Below are the code and all the weights of a small trained network. Each question names an input and a class and asks about switching units off, where a switched-off unit gives its printed mean instead of its output.

import numpy as np


def w(rows, s, z=0):
    codes = np.array(rows[::2]) - 128.0
    scale = np.full(codes.shape[1], s)
    scale[-1] = z or s
    return codes * scale


def f(y):
    return np.maximum(y, 0)


def log_softmax(a):
    a = a - a.max(-1, keepdims=True)
    return a - np.log(np.exp(a).sum(-1, keepdims=True))


def net(x, mask):
    res = np.array(x, float).reshape(1, 6) / 4 @ E
    y = f(res @ A[0][:, :-1].T + A[0][:, -1])
    res = res + np.where(mask, y, B[0][:, -1]) @ B[0][:, :-1]
    return log_softmax(res[-1] @ U[:, :-1].T + U[:, -1])


A, B = {}, {}
E = w([
[203,216,154,57,81,213,54,220,116,154],'x0',
[224,111,210,116,136,181,173,86,216,80],'x1',
[167,76,179,80,110,203,183,127,151,222],'x2',
[87,196,157,41,196,89,87,24,198,133],'x3',
[60,223,140,160,107,157,78,113,71,111],'x4',
[131,190,191,150,254,131,191,178,90,221],'x5',
],0.0099)
A[0] = w([
[121,169,206,107,72,185,63,63,241,155,156],'n1',
[112,74,142,120,84,148,151,104,69,184,190],'n2',
[107,154,149,166,168,237,139,203,168,44,163],'n3',
[162,50,83,180,109,193,167,191,68,228,169],'n4',
[211,134,182,17,78,145,150,89,222,119,178],'n5',
[219,124,116,123,138,245,137,172,60,149,182],'n6',
[116,189,55,196,10,77,116,136,106,152,133],'n7',
[161,73,78,117,76,140,39,239,119,100,104],'n8',
[34,248,57,123,137,2,83,132,37,163,255],'n9',
],0.0067,0.0037)
B[0] = w([
[121,151,124,102,176,176,45,106,92,174,217],'n1',
[93,69,151,140,143,185,162,129,129,191,175],'n2',
[199,209,151,127,123,193,122,115,148,97,178],'n3',
[96,77,237,101,119,123,157,216,192,152,236],'n4',
[197,67,137,2,208,123,69,120,84,128,244],'n5',
[121,149,151,139,73,95,105,188,120,107,224],'n6',
[91,124,83,108,106,166,174,146,87,116,183],'n7',
[117,111,100,99,50,155,150,134,72,143,196],'n8',
[134,105,102,194,183,82,137,153,63,124,248],'n9',
],0.011,0.013)
U = w([
[199,254,162,164,106,152,153,159,112,62,102],'0',
[3,156,64,222,216,45,130,104,63,99,130],'1',
[93,60,218,99,112,104,178,234,211,155,96],'2',
[87,95,99,103,125,191,197,18,158,196,134],'3',
[109,93,47,77,43,158,193,128,83,92,81],'4',
[162,124,130,22,178,139,16,85,88,95,82],'5',
[184,57,94,80,177,24,195,34,240,85,253],'6',
],0.0088,0.0047)

Each question gives the input, the list of numbers given to net, and the class t.
The units are the neurons (one row each of A and B). Each row of codes is followed by its name. A weight is (code - 128) times the scale printed after its matrix; where a second scale follows, it is the last column's (A, B and U).
mask holds one flag per neuron, in row order. A switched-off neuron (its flag False) gives its mean, the last column of its row in B, instead of its output. The means were averaged over made-up inputs and are rounded, as every weight is.
A unit's drop is (log p(t) with every unit on - log p(t) with that unit switched off) / (log p(t) with every unit on - log p(t) with every unit switched off).
The circuit of an input: a set's keep is (log p(t) with only the set's units on - log p(t) with every unit switched off) / (log p(t) with every unit on - log p(t) with every unit switched off). Starting from all 9 units, units are removed one at a time, each time the one whose removal leaves the highest keep (on an exact tie, the one counted first), for as long as the keep stays at least 0.8.
units of the circuit, in order: the units of the circuit, biggest drop first
unit that matters most: the unit with the biggest drop
k most important neurons: the k neurons with the biggest drops, biggest first
drop of u: that unit's drop, to one decimal
input [-2,-2,3,3,-8,2], class 6: units of the circuit, in order -> [n6; n4; n1]
input [7,-6,-7,2,5,-8], class 1: unit that matters most -> n9
input [-3,5,-4,1,6,4], class 1: 4 most important neurons -> [n5; n4; n6; n9]
input [1,2,-4,-2,0,-1], class 0: units of the circuit, in order -> [n5; n2]
input [-6,3,-3,-2,6,-6], class 1: 2 most important neurons -> [n8; n5]
input [-4,7,-5,1,-3,-8], class 5: 3 most important neurons -> [n5; n1; n4]
input [-8,-2,-4,1,-3,-8], class 1: 2 most important neurons -> [n5; n4]
input [6,2,-3,-2,7,-8], class 4: 3 most important neurons -> [n8; n7; n5]
input [4,-4,-6,2,0,-8], class 4: 2 most important neurons -> [n8; n7]
input [-4,-1,0,5,-2,7], class 1: drop of n5 -> 0.1
input [8,-5,2,-5,6,0], class 2: drop of n4 -> 2.9
input [7,-2,-3,1,8,1], class 1: drop of n9 -> 0.8
input [-2,-6,-2,2,-8,-7], class 4: drop of n7 -> 0.1
input [7,1,-5,-4,2,-6], class 4: units of the circuit, in order -> [n8]
